Here is a tiny trained network, its code and every weight. The questions are about switching its units off for an input and a class, where a switched-off unit gives its printed mean instead of its output.

import numpy as np


def w(rows, s, z=0):
    codes = np.array(rows[::2]) - 128.0
    scale = np.full(codes.shape[1], s)
    scale[-1] = z or s
    return codes * scale


def f(y):
    return y / 2 * (1 + np.tanh(0.7978845608 * (y + 0.044715 * y**3)))


def log_softmax(a):
    a = a - a.max(-1, keepdims=True)
    return a - np.log(np.exp(a).sum(-1, keepdims=True))


def net(x, mask):
    res = np.array(x, float).reshape(1, 5) / 4 @ E
    y = f(res @ A[0][:, :-1].T + A[0][:, -1])
    res = res + np.where(mask, y, B[0][:, -1]) @ B[0][:, :-1]
    return log_softmax(res[-1] @ U[:, :-1].T + U[:, -1])


A, B = {}, {}
E = w([
[237,54,2,146,144,195],'x0',
[183,38,143,5,225,88],'x1',
[160,56,72,246,87,59],'x2',
[92,62,89,149,147,128],'x3',
[112,39,217,186,211,107],'x4',
],0.0065)
A[0] = w([
[109,165,146,216,101,175,226],'N0',
[91,91,179,127,141,88,133],'N1',
[144,83,113,156,155,153,243],'N2',
[75,182,231,51,163,161,167],'N3',
[86,141,165,60,164,133,158],'N4',
[110,68,252,142,185,82,149],'N5',
[130,111,125,182,127,163,225],'N6',
[127,135,126,139,120,140,60],'N7',
[96,111,156,181,156,122,148],'N8',
[101,117,103,137,146,104,61],'N9',
[152,143,98,140,88,135,123],'N10',
[109,153,173,65,120,120,155],'N11',
[7,72,72,134,156,167,148],'N12',
[170,33,111,106,195,129,120],'N13',
[117,171,136,229,85,168,132],'N14',
[171,136,110,130,132,140,132],'N15',
[128,94,115,144,125,147,107],'N16',
[45,195,140,97,66,53,170],'N17',
[122,118,85,153,141,153,254],'N18',
[181,100,93,128,122,44,207],'N19',
[83,175,188,128,130,165,110],'N20',
[85,80,219,145,171,36,162],'N21',
],0.015,0.0032)
B[0] = w([
[97,145,103,187,64,124,215],'N0',
[96,81,140,81,132,104,176],'N1',
[86,166,117,151,100,104,193],'N2',
[255,121,107,76,147,152,247],'N3',
[194,74,126,170,182,140,199],'N4',
[105,21,131,52,182,145,233],'N5',
[89,141,127,162,113,123,182],'N6',
[118,153,120,120,131,120,126],'N7',
[105,92,123,106,73,129,174],'N8',
[143,117,153,143,109,112,132],'N9',
[94,73,154,131,116,110,161],'N10',
[207,137,132,143,155,131,188],'N11',
[148,70,83,187,86,147,180],'N12',
[85,169,125,223,113,126,224],'N13',
[72,188,111,192,83,123,218],'N14',
[88,110,139,125,132,110,150],'N15',
[111,146,122,140,116,121,150],'N16',
[192,233,138,99,66,113,214],'N17',
[102,114,157,163,94,99,179],'N18',
[162,67,82,158,85,177,187],'N19',
[197,93,103,121,75,104,182],'N20',
[21,69,167,19,128,116,225],'N21',
],0.023,0.013)
U = w([
[64,71,153,70,132,89,7],'0',
[161,105,156,74,255,145,70],'1',
[67,186,92,241,97,94,191],'2',
[154,59,61,147,132,153,222],'3',
[197,192,111,88,85,93,74],'4',
],0.0082,0.0015)

Each question gives the input, the list of numbers given to net, and the class t.
The units are the neurons (one row each of A and B). Each row of codes is followed by its name. A weight is (code - 128) times the scale printed after its matrix; where a second scale follows, it is the last column's (A, B and U).
mask holds one flag per neuron, in row order. A switched-off neuron (its flag False) gives its mean, the last column of its row in B, instead of its output. The means were averaged over made-up inputs and are rounded, as every weight is.
A unit's drop is (log p(t) with every unit on - log p(t) with that unit switched off) / (log p(t) with every unit on - log p(t) with every unit switched off).
The circuit of an input: a set's keep is (log p(t) with only the set's units on - log p(t) with every unit switched off) / (log p(t) with every unit on - log p(t) with every unit switched off). Starting from the 12 units with the biggest drops (on a tie, the unit counted first), units are removed one at a time, each time the one whose removal leaves the highest keep (on an exact tie, the one counted first), for as long as the keep stays at least 0.8.
units of the circuit, in order: the units of the circuit, biggest drop first
k most important neurons: the k neurons with the biggest drops, biggest first
drop when u is switched off: that unit's drop, to one decimal
input [3,-8,-7,0,-7], class 2: units of the circuit, in order : [N14]
input [-5,5,6,-1,-3], class 0: 2 most important neurons : [N3, N21]
input [4,-1,0,-3,-6], class 2: 2 most important neurons : [N5, N21]
input [-3,1,-3,6,-3], class 4: 2 most important neurons : [N5, N17]
input [-1,0,-3,0,-1], class 4: 2 most important neurons : [N5, N21]
input [-3,-2,-2,-2,7], class 0: 2 most important neurons : [N21, N8]
input [3,0,1,2,-7], class 0: 4 most important neurons : [N13, N14, N0, N3]
input [-3,0,4,2,-8], class 4: 3 most important neurons : [N17, N13, N2]
input [0,0,-8,-3,0], class 4: 4 most important neurons : [N5, N20, N21, N1]
input [5,7,-2,3,8], class 0: 2 most important neurons : [N5, N21]
input [-1,-7,-3,4,8], class 0: 2 most important neurons : [N21, N5]
input [-2,-1,-4,7,-1], class 4: 2 most important neurons : [N5, N19]
input [4,2,7,8,5], class 2: drop when N13 is switched off : 0.8
input [-1,-2,1,5,1], class 2: units of the circuit, in order : [N3]
input [2,1,2,4,-5], class 2: drop when N5 is switched off : 1.2
input [2,-2,-8,-8,-2], class 4: drop when N5 is switched off : 0.3
